Below is a small trained network, with its code and all its weights. Each question gives an input and a target symbol and asks what happens when units are switched off, that is, made to give their printed mean instead of their output.

import numpy as np


def w(rows, s, z=0):
    codes = np.array(rows[::2]) - 128.0
    scale = np.full(codes.shape[1], s)
    scale[-1] = z or s
    return codes * scale


def f(y):
    return y / 2 * (1 + np.tanh(0.7978845608 * (y + 0.044715 * y**3)))


def softmax(a):
    e = np.exp(a - a.max(-1, keepdims=True))
    return e / e.sum(-1, keepdims=True)


def log_softmax(a):
    a = a - a.max(-1, keepdims=True)
    return a - np.log(np.exp(a).sum(-1, keepdims=True))


def net(x, mask):
    ids = ['βγεζθλστω'.index(c) for c in x.split()]
    T = len(ids)
    res = E[ids] + P[:T]
    u = 0
    for l in range(2):
        r = res
        for j in range(2):
            rows = slice(3 * j, 3 * j + 3)
            q, k, v = (r @ M[l][rows].T for M in (Q, K, V))
            z = softmax(np.where(np.tri(T) > 0, q @ k.T / 3**0.5, -1e9)) @ v
            o = O[l][rows]
            res = res + np.where(mask[u + j], z, o[:, -1]) @ o[:, :-1]
        u += 2
        y = f(res @ A[l][:, :-1].T + A[l][:, -1])
        res = res + np.where(mask[u : u + 12], y, B[l][:, -1]) @ B[l][:, :-1]
        u += 12
    return log_softmax(res[-1] @ U[:, :-1].T + U[:, -1])


Q, K, V, O, A, B = {}, {}, {}, {}, {}, {}
E = w([
[111,210,97,172,20,110,108,106],'β',
[142,205,130,158,132,136,72,85],'γ',
[176,105,86,183,65,146,178,124],'ε',
[169,156,84,199,127,178,104,89],'ζ',
[173,163,131,86,77,238,108,161],'θ',
[79,147,10,15,158,105,91,130],'λ',
[193,130,103,113,161,187,149,183],'σ',
[52,119,154,95,68,170,184,118],'τ',
[94,103,80,184,167,136,141,181],'ω',
],0.011)
P = w([
[190,127,228,165,80,62,82,139],'0',
[107,209,173,183,105,175,133,145],'1',
[117,205,137,161,99,192,130,167],'2',
[107,170,109,154,106,211,123,129],'3',
[102,150,79,140,101,219,123,125],'4',
[102,124,53,121,105,231,127,107],'5',
[99,105,30,116,95,238,123,92],'6',
[88,83,2,106,88,248,121,79],'7',
],0.006)
Q[0] = w([
[78,190,33,195,66,162,57,86],'0.h1',
[108,196,59,141,82,246,116,139],'0.h1',
[151,71,205,143,168,7,168,115],'0.h1',
[202,131,181,124,206,144,152,170],'0.h2',
[132,172,100,149,57,203,124,119],'0.h2',
[173,86,171,113,222,70,130,146],'0.h2',
],0.011)
K[0] = w([
[142,82,18,44,137,188,114,115],'0.h1',
[86,72,28,60,167,122,146,107],'0.h1',
[181,179,243,188,106,138,102,154],'0.h1',
[131,105,254,120,81,118,204,209],'0.h2',
[73,67,67,42,215,155,131,116],'0.h2',
[185,162,229,195,25,132,171,182],'0.h2',
],0.0072)
V[0] = w([
[144,183,166,119,2,141,105,56],'0.h1',
[179,83,147,143,127,205,207,195],'0.h1',
[246,152,125,138,129,192,66,102],'0.h1',
[97,146,172,143,38,134,158,121],'0.h2',
[107,155,118,24,157,145,104,143],'0.h2',
[144,106,237,82,162,130,95,122],'0.h2',
],0.0079)
O[0] = w([
[164,119,136,101,79,133,102,2,254],'0.h1',
[197,183,191,135,177,140,237,137,136],'0.h1',
[229,141,13,98,205,107,144,77,202],'0.h1',
[156,121,177,151,17,156,140,45,185],'0.h2',
[70,137,99,59,130,176,81,183,140],'0.h2',
[162,185,182,68,140,118,66,126,45],'0.h2',
],0.0079,0.0056)
A[0] = w([
[170,236,162,107,121,204,102,81,183],'0.n1',
[102,43,86,90,91,178,80,96,187],'0.n2',
[169,132,121,69,136,206,124,164,197],'0.n3',
[121,221,102,115,184,153,198,188,188],'0.n4',
[174,42,193,118,105,177,193,60,192],'0.n5',
[149,92,240,185,67,168,149,97,182],'0.n6',
[76,73,95,207,169,238,138,166,253],'0.n7',
[148,126,136,84,87,198,33,102,190],'0.n8',
[101,160,136,97,129,195,162,201,161],'0.n9',
[222,213,92,54,170,205,118,119,196],'0.n10',
[222,103,77,170,139,115,226,59,155],'0.n11',
[166,215,61,255,111,10,158,67,208],'0.n12',
],0.0057,0.0049)
B[0] = w([
[110,224,89,141,94,102,105,56,229],'0.n1',
[45,65,76,89,83,83,107,123,194],'0.n2',
[68,189,96,129,109,72,155,140,167],'0.n3',
[158,155,173,207,127,72,201,242,152],'0.n4',
[88,130,144,78,56,40,189,76,198],'0.n5',
[128,163,206,165,50,59,181,81,187],'0.n6',
[5,171,71,212,57,130,170,161,187],'0.n7',
[35,157,105,137,89,54,65,86,211],'0.n8',
[36,89,171,189,105,104,174,159,147],'0.n9',
[143,211,75,117,116,71,138,128,212],'0.n10',
[214,122,65,129,96,83,213,80,222],'0.n11',
[206,117,95,253,167,95,129,38,244],'0.n12',
],0.0051,0.011)
Q[1] = w([
[93,68,141,123,134,173,27,195],'1.h1',
[90,113,145,129,176,208,151,234],'1.h1',
[245,84,253,95,245,214,154,187],'1.h1',
[53,209,51,203,64,67,140,180],'1.h2',
[73,49,134,153,80,138,16,188],'1.h2',
[112,117,141,86,136,249,63,214],'1.h2',
],0.0053)
K[1] = w([
[191,150,148,184,155,12,52,105],'1.h1',
[119,197,200,167,98,7,90,165],'1.h1',
[130,228,172,239,139,203,119,150],'1.h1',
[139,2,105,86,202,54,123,172],'1.h2',
[149,77,143,159,154,71,69,111],'1.h2',
[191,144,244,175,184,56,90,124],'1.h2',
],0.0043)
V[1] = w([
[123,39,155,151,106,139,192,117],'1.h1',
[76,131,200,73,107,114,239,151],'1.h1',
[219,157,145,220,106,75,207,110],'1.h1',
[171,86,124,254,143,135,212,125],'1.h2',
[56,120,129,199,113,173,66,152],'1.h2',
[174,100,112,163,125,134,101,47],'1.h2',
],0.0068)
O[1] = w([
[174,98,144,85,2,204,105,113,118],'1.h1',
[99,209,204,176,43,196,155,165,108],'1.h1',
[172,74,156,122,160,186,208,99,254],'1.h1',
[180,14,186,213,132,121,109,156,150],'1.h2',
[38,98,170,96,190,37,185,108,102],'1.h2',
[135,46,121,105,156,128,21,121,174],'1.h2',
],0.0068,0.026)
A[1] = w([
[60,174,146,95,131,134,140,159,30],'1.n1',
[102,128,92,156,208,70,132,183,178],'1.n2',
[146,82,113,117,120,234,211,83,156],'1.n3',
[100,105,190,199,149,75,153,160,249],'1.n4',
[122,119,58,127,148,115,114,64,254],'1.n5',
[101,172,163,87,48,177,129,102,153],'1.n6',
[147,183,125,173,99,201,153,169,185],'1.n7',
[135,116,126,168,148,196,193,93,159],'1.n8',
[166,37,142,126,118,199,73,129,26],'1.n9',
[157,101,201,176,101,254,152,149,175],'1.n10',
[98,56,202,94,130,96,130,114,126],'1.n11',
[62,154,166,96,104,129,141,101,65],'1.n12',
],0.0067,0.0026)
B[1] = w([
[210,140,132,185,136,107,163,190,148],'1.n1',
[97,149,179,162,34,132,106,129,152],'1.n2',
[136,181,99,68,106,141,103,151,251],'1.n3',
[99,65,156,63,92,56,195,31,156],'1.n4',
[93,140,159,70,171,123,107,126,244],'1.n5',
[119,106,95,148,185,174,54,144,171],'1.n6',
[99,117,194,253,177,178,102,143,174],'1.n7',
[149,179,125,74,142,139,153,146,219],'1.n8',
[184,103,145,124,91,56,108,226,181],'1.n9',
[50,155,230,94,178,89,123,177,199],'1.n10',
[113,240,34,171,94,187,194,127,151],'1.n11',
[187,119,100,178,190,115,150,181,155],'1.n12',
],0.006,0.02)
U = w([
[127,176,70,39,135,190,168,87,150],'β',
[63,65,149,114,194,117,63,69,226],'γ',
[147,124,178,33,101,126,93,182,123],'ε',
[175,66,90,157,173,131,95,187,133],'ζ',
[95,114,201,148,152,58,186,100,131],'θ',
[118,153,118,115,136,79,104,181,90],'λ',
[101,138,142,176,71,209,70,132,223],'σ',
[181,133,91,226,205,173,154,207,63],'τ',
[120,81,118,144,2,72,112,98,3],'ω',
],0.0051,0.0033)

Each question gives the input, a string of symbols that net reads in full, and the target symbol t.
The units are the heads (3 rows each of Q, K, V and O) and the neurons (one row each of A and B). Each row of codes is followed by its name. A weight is (code - 128) times the scale printed after its matrix; where a second scale follows, it is the last column's (O, A, B and U).
mask holds one flag per unit, layer by layer, with each layer's heads first. A switched-off unit (its flag False) gives its mean, the last column of its rows in O or B, instead of its output. The means were averaged over made-up inputs and are rounded, as every weight is.
A unit's drop is (log p(t) with every unit on - log p(t) with that unit switched off) / (log p(t) with every unit on - log p(t) with every unit switched off).
The circuit of an input: a set's keep is (log p(t) with only the set's units on - log p(t) with every unit switched off) / (log p(t) with every unit on - log p(t) with every unit switched off). Starting from the 12 units with the biggest drops (on a tie, the unit counted first), units are removed one at a time, each time the one whose removal leaves the highest keep (on an exact tie, the one counted first), for as long as the keep stays at least 0.8.
units of the circuit, in order: the units of the circuit, biggest drop first
unit that matters most: the unit with the biggest drop
k most important neurons: the k neurons with the biggest drops, biggest first
top k neurons in layer l: the k neurons of layer l with the biggest drops, biggest first
heads that matter: for each layer, one digit per head in row order, 1 if its drop is at least 0.15 and else 0, layers parted by /
input ζ ω θ λ ω ζ γ, target ζ: heads that matter	11 / 11
input θ θ β σ β θ, target τ: units of the circuit, in order	(0.h1 0.n4 1.h2)
input θ β γ τ θ γ, target σ: heads that matter	10 / 10
input β β β ω ε θ τ ε, target σ: unit that matters most	1.h1
input ε λ θ β γ γ β, target ε: heads that matter	11 / 10
input γ θ θ θ β λ β ζ, target γ: 3 most important neurons	(0.n11 0.n12 0.n5)
input β β β γ β, target γ: heads that matter	10 / 10
input β σ γ β σ θ ω β, target θ: heads that matter	10 / 01
input ω β β ε ζ, target ζ: units of the circuit, in order	(1.h2 0.h2 0.n12 0.n11)
input σ θ ε, target τ: heads that matter	10 / 01
input β λ τ β θ β β β, target β: units of the circuit, in order	(0.h2 1.h2 0.n12)
input γ β ω τ, target θ: units of the circuit, in order	(0.h1 1.h2 0.n7)
input θ τ β θ, target σ: heads that matter	00 / 10
input γ θ β ω β θ ε λ, target γ: 4 most important neurons	(0.n11 0.n5 0.n12 0.n6)
input β τ ζ ω β τ, target θ: units of the circuit, in order	(1.h2 0.h1)
input λ β γ λ β γ λ, target λ: heads that matter	01 / 11
input β β β β θ λ ε, target β: unit that matters most	0.h2
input λ ζ τ β β β β, target λ: heads that matter	11 / 11
input λ β β β θ γ β τ, target λ: heads that matter	11 / 11
input τ γ σ β, target τ: heads that matter	11 / 00
input θ ε β τ σ, target σ: top neuron in layer 1	(1.n7)
input λ β λ β, target λ: units of the circuit, in order	(1.h1 1.h2 0.h2 0.h1)
input σ λ θ θ β σ, target σ: heads that matter	11 / 10
input τ λ β β γ θ, target τ: heads that matter	11 / 11
input β γ γ θ β σ σ, target τ: heads that matter	10 / 00
input γ θ β, target β: heads that matter	10 / 01
input ε β λ θ β β γ θ, target ε: 3 most important neurons	(0.n5 0.n11 0.n12)
input θ β γ θ θ θ θ γ, target β: unit that matters most	0.h1
input γ β τ β β λ τ, target γ: 2 most important neurons	(0.n12 0.n11)
